Below are the code and all the weights of a small trained network. Each question names an input and a target symbol and asks about switching units off, where a switched-off unit gives its printed mean instead of its output.

import numpy as np


def w(rows, s, z=0):
    codes = np.array(rows[::2]) - 128.0
    scale = np.full(codes.shape[1], s)
    scale[-1] = z or s
    return codes * scale


def norm(h):
    return h / np.sqrt((h * h).mean(-1, keepdims=True) + 1e-5)


def f(y):
    return np.maximum(y, 0)


def softmax(a):
    e = np.exp(a - a.max(-1, keepdims=True))
    return e / e.sum(-1, keepdims=True)


def log_softmax(a):
    a = a - a.max(-1, keepdims=True)
    return a - np.log(np.exp(a).sum(-1, keepdims=True))


def net(x, mask):
    ids = ['ΓΘΞΣΨΩαδεζημτφ'.index(c) for c in x.split()]
    T = len(ids)
    res = E[ids] + P[:T]
    u = 0
    for l in range(3):
        q, k, v = (norm(res) @ M[l].T for M in (Q, K, V))
        z = softmax(np.where(np.tri(T) > 0, q @ k.T / 4**0.5, -1e9)) @ v
        res = res + np.where(mask[u], z, O[l][:, -1]) @ O[l][:, :-1]
        u += 1
        y = f(norm(res) @ A[l][:, :-1].T + A[l][:, -1])
        res = res + np.where(mask[u : u + 4], y, B[l][:, -1]) @ B[l][:, :-1]
        u += 4
    return log_softmax(norm(res)[-1] @ U[:, :-1].T + U[:, -1])


Q, K, V, O, A, B = {}, {}, {}, {}, {}, {}
E = w([
[91,89,129,119,115],'Γ',
[145,83,120,145,166],'Θ',
[230,182,238,3,19],'Ξ',
[169,102,93,148,162],'Σ',
[87,90,117,118,98],'Ψ',
[118,134,86,131,82],'Ω',
[158,85,105,149,145],'α',
[146,96,116,138,181],'δ',
[115,92,124,138,93],'ε',
[82,102,115,109,113],'ζ',
[112,124,84,129,71],'η',
[177,89,96,160,154],'μ',
[100,112,99,122,83],'τ',
[96,94,133,124,124],'φ',
],0.0054)
P = w([
[118,87,67,94,111],'0',
[138,45,20,89,137],'1',
[157,48,54,64,126],'2',
[92,124,76,121,82],'3',
[146,79,97,67,107],'4',
[172,15,5,76,157],'5',
[183,44,62,41,126],'6',
[122,161,94,128,44],'7',
[150,89,174,42,72],'8',
],0.0015)
Q[0] = w([
[66,225,168,170,241],'L0H1',
[51,143,171,81,214],'L0H1',
[199,71,82,115,3],'L0H1',
[192,160,48,32,144],'L0H1',
],0.005)
K[0] = w([
[58,108,28,255,158],'L0H1',
[55,51,44,148,148],'L0H1',
[206,213,240,30,99],'L0H1',
[161,152,49,75,181],'L0H1',
],0.0058)
V[0] = w([
[89,87,50,167,134],'L0H1',
[138,95,71,88,124],'L0H1',
[152,98,129,113,115],'L0H1',
[49,121,95,255,153],'L0H1',
],0.0038)
O[0] = w([
[117,172,154,162,186,236],'L0H1',
[111,130,150,125,193,251],'L0H1',
[146,140,144,86,137,180],'L0H1',
[53,183,51,255,199,90],'L0H1',
],0.0037,0.0029)
A[0] = w([
[255,143,135,201,248,129],'L0N1',
[57,97,226,97,164,253],'L0N2',
[231,136,47,197,39,130],'L0N3',
[89,160,35,76,107,84],'L0N4',
],0.0028,0.0029)
B[0] = w([
[91,174,158,114,2,195],'L0N1',
[181,176,155,137,90,252],'L0N2',
[68,156,231,67,206,150],'L0N3',
[207,131,170,146,123,165],'L0N4',
],0.0035,0.0034)
Q[1] = w([
[189,68,1,28,226],'L1H1',
[193,93,225,23,93],'L1H1',
[186,239,207,57,39],'L1H1',
[229,11,127,80,163],'L1H1',
],0.0076)
K[1] = w([
[77,221,241,228,14],'L1H1',
[236,146,175,29,69],'L1H1',
[196,1,134,47,163],'L1H1',
[127,241,204,60,53],'L1H1',
],0.007)
V[1] = w([
[46,72,183,59,148],'L1H1',
[155,28,84,189,2],'L1H1',
[119,75,238,203,166],'L1H1',
[220,165,75,181,171],'L1H1',
],0.0045)
O[1] = w([
[133,187,59,192,125,128],'L1H1',
[3,47,205,172,191,252],'L1H1',
[146,112,204,201,16,69],'L1H1',
[200,62,147,66,112,97],'L1H1',
],0.0059,0.002)
A[1] = w([
[193,189,44,162,119,2],'L1N1',
[163,193,177,236,252,222],'L1N2',
[115,116,217,102,163,90],'L1N3',
[190,172,61,201,30,24],'L1N4',
],0.0044,0.0035)
B[1] = w([
[1,142,196,80,189,159],'L1N1',
[53,70,3,145,61,253],'L1N2',
[134,117,72,86,163,198],'L1N3',
[20,169,170,5,40,174],'L1N4',
],0.0044,0.003)
Q[2] = w([
[91,83,26,83,110],'L2H1',
[116,98,108,17,102],'L2H1',
[45,70,150,254,198],'L2H1',
[125,103,47,13,53],'L2H1',
],0.0053)
K[2] = w([
[75,134,167,30,95],'L2H1',
[147,173,221,69,167],'L2H1',
[2,54,128,157,125],'L2H1',
[160,224,230,34,113],'L2H1',
],0.006)
V[2] = w([
[160,209,249,90,108],'L2H1',
[136,101,121,4,106],'L2H1',
[150,143,178,128,210],'L2H1',
[152,23,86,161,97],'L2H1',
],0.0035)
O[2] = w([
[24,176,163,183,175,72],'L2H1',
[159,221,156,239,171,252],'L2H1',
[3,149,114,164,89,73],'L2H1',
[212,154,19,65,91,164],'L2H1',
],0.0027,0.0022)
A[2] = w([
[157,68,223,118,82,3],'L2N1',
[159,193,9,174,154,221],'L2N2',
[132,61,145,162,28,206],'L2N3',
[140,255,140,127,49,200],'L2N4',
],0.0048,0.0031)
B[2] = w([
[158,161,101,201,254,172],'L2N1',
[211,178,119,198,175,244],'L2N2',
[153,188,146,185,59,253],'L2N3',
[95,86,162,29,151,237],'L2N4',
],0.0059,0.0031)
U = w([
[46,232,94,108,36,124],'Γ',
[211,189,240,218,51,124],'Θ',
[73,163,200,75,159,4],'Ξ',
[219,35,141,28,232,76],'Σ',
[77,159,25,240,102,197],'Ψ',
[230,235,95,37,237,57],'Ω',
[60,22,229,146,163,106],'α',
[254,188,235,3,59,111],'δ',
[20,43,185,241,7,102],'ε',
[44,247,37,42,165,179],'ζ',
[191,192,26,106,239,116],'η',
[205,15,224,133,207,101],'μ',
[6,62,15,65,241,207],'τ',
[57,203,180,56,10,112],'φ',
],0.0075,0.0034)

Each question gives the input, a string of symbols that net reads in full, and the target symbol t.
The units are the heads (4 rows each of Q, K, V and O) and the neurons (one row each of A and B). Each row of codes is followed by its name. A weight is (code - 128) times the scale printed after its matrix; where a second scale follows, it is the last column's (O, A, B and U).
mask holds one flag per unit, layer by layer, with each layer's heads first. A switched-off unit (its flag False) gives its mean, the last column of its rows in O or B, instead of its output. The means were averaged over made-up inputs and are rounded, as every weight is.
A unit's drop is (log p(t) with every unit on - log p(t) with that unit switched off) / (log p(t) with every unit on - log p(t) with every unit switched off).
The circuit of an input: a set's keep is (log p(t) with only the set's units on - log p(t) with every unit switched off) / (log p(t) with every unit on - log p(t) with every unit switched off). Starting from the 12 units with the biggest drops (on a tie, the unit counted first), units are removed one at a time, each time the one whose removal leaves the highest keep (on an exact tie, the one counted first), for as long as the keep stays at least 0.8.
circuit, biggest first: the units of the circuit, biggest drop first
most important unit: the unit with the biggest drop
k most important neurons: the k neurons with the biggest drops, biggest first
top k neurons in layer l: the k neurons of layer l with the biggest drops, biggest first
input μ φ φ Ω η, target φ: top 2 neurons in layer 1 -> L1N4, L1N1
input ζ α Ψ Γ Ω ζ μ ε, target ζ: circuit, biggest first -> L0N1, L0H1, L1H1, L2N4
input ε α μ τ Ψ, target μ: most important unit -> L0H1
input η ε τ, target η: 3 most important neurons -> L0N1, L0N3, L0N2
input Θ τ Σ τ μ μ τ, target μ: 2 most important neurons -> L0N1, L0N3
input δ δ δ τ Ω μ Σ τ, target μ: 2 most important neurons -> L0N1, L0N2
input Θ α δ Σ, target α: circuit, biggest first -> L1H1, L0N1, L0N2, L0H1
input τ Ψ Σ μ, target Ψ: circuit, biggest first -> L0N1, L1N2
input Σ δ μ ε τ ε, target ε: 2 most important neurons -> L0N2, L0N1
input Ψ ε ζ Γ ε Ψ Ψ, target ε: circuit, biggest first -> L1H1, L0N1, L0H1, L0N2
input Σ τ Σ η Ψ ε α τ, target ε: circuit, biggest first -> L0N1, L1H1, L0H1
input τ Θ Ω Σ, target Θ: 3 most important neurons -> L0N1, L0N3, L2N3
input δ δ Σ Ω Γ, target Σ: circuit, biggest first -> L0N1, L1H1
input Γ ε Ψ, target Γ: circuit, biggest first -> L1H1, L0N1, L0H1, L1N4
input τ α α τ, target α: circuit, biggest first -> L1H1
input δ τ Θ δ, target τ: circuit, biggest first -> L1H1, L1N2
input ε μ Γ Θ Σ ζ τ, target Σ: circuit, biggest first -> L0H1, L0N1, L1H1
input τ Θ Ψ α τ, target Ψ: circuit, biggest first -> L0N1, L0N4, L1H1, L0H1
input δ Γ Ψ, target δ: 2 most important neurons -> L0N1, L0N3
input ε τ Ψ φ, target τ: 3 most important neurons -> L0N2, L0N4, L0N3
input Θ α δ α ζ, target δ: most important unit -> L0N2
input Ω ε Θ η δ Ψ τ τ, target Ψ: 2 most important neurons -> L0N1, L0N4
input Σ ε τ ε δ τ α μ, target τ: 2 most important neurons -> L0N1, L0N3
input τ φ Θ, target τ: 2 most important neurons -> L0N4, L0N3
input Θ ε Γ φ Ψ, target Γ: 2 most important neurons -> L0N1, L0N2
input Ω ζ Ψ, target Ω: top 2 neurons in layer 0 -> L0N1, L0N3
input Ω Ω δ, target Ω: 4 most important neurons -> L0N1, L0N3, L0N2, L0N4
input Ψ ζ ζ Ω φ μ ε α, target μ: 2 most important neurons -> L0N2, L0N1
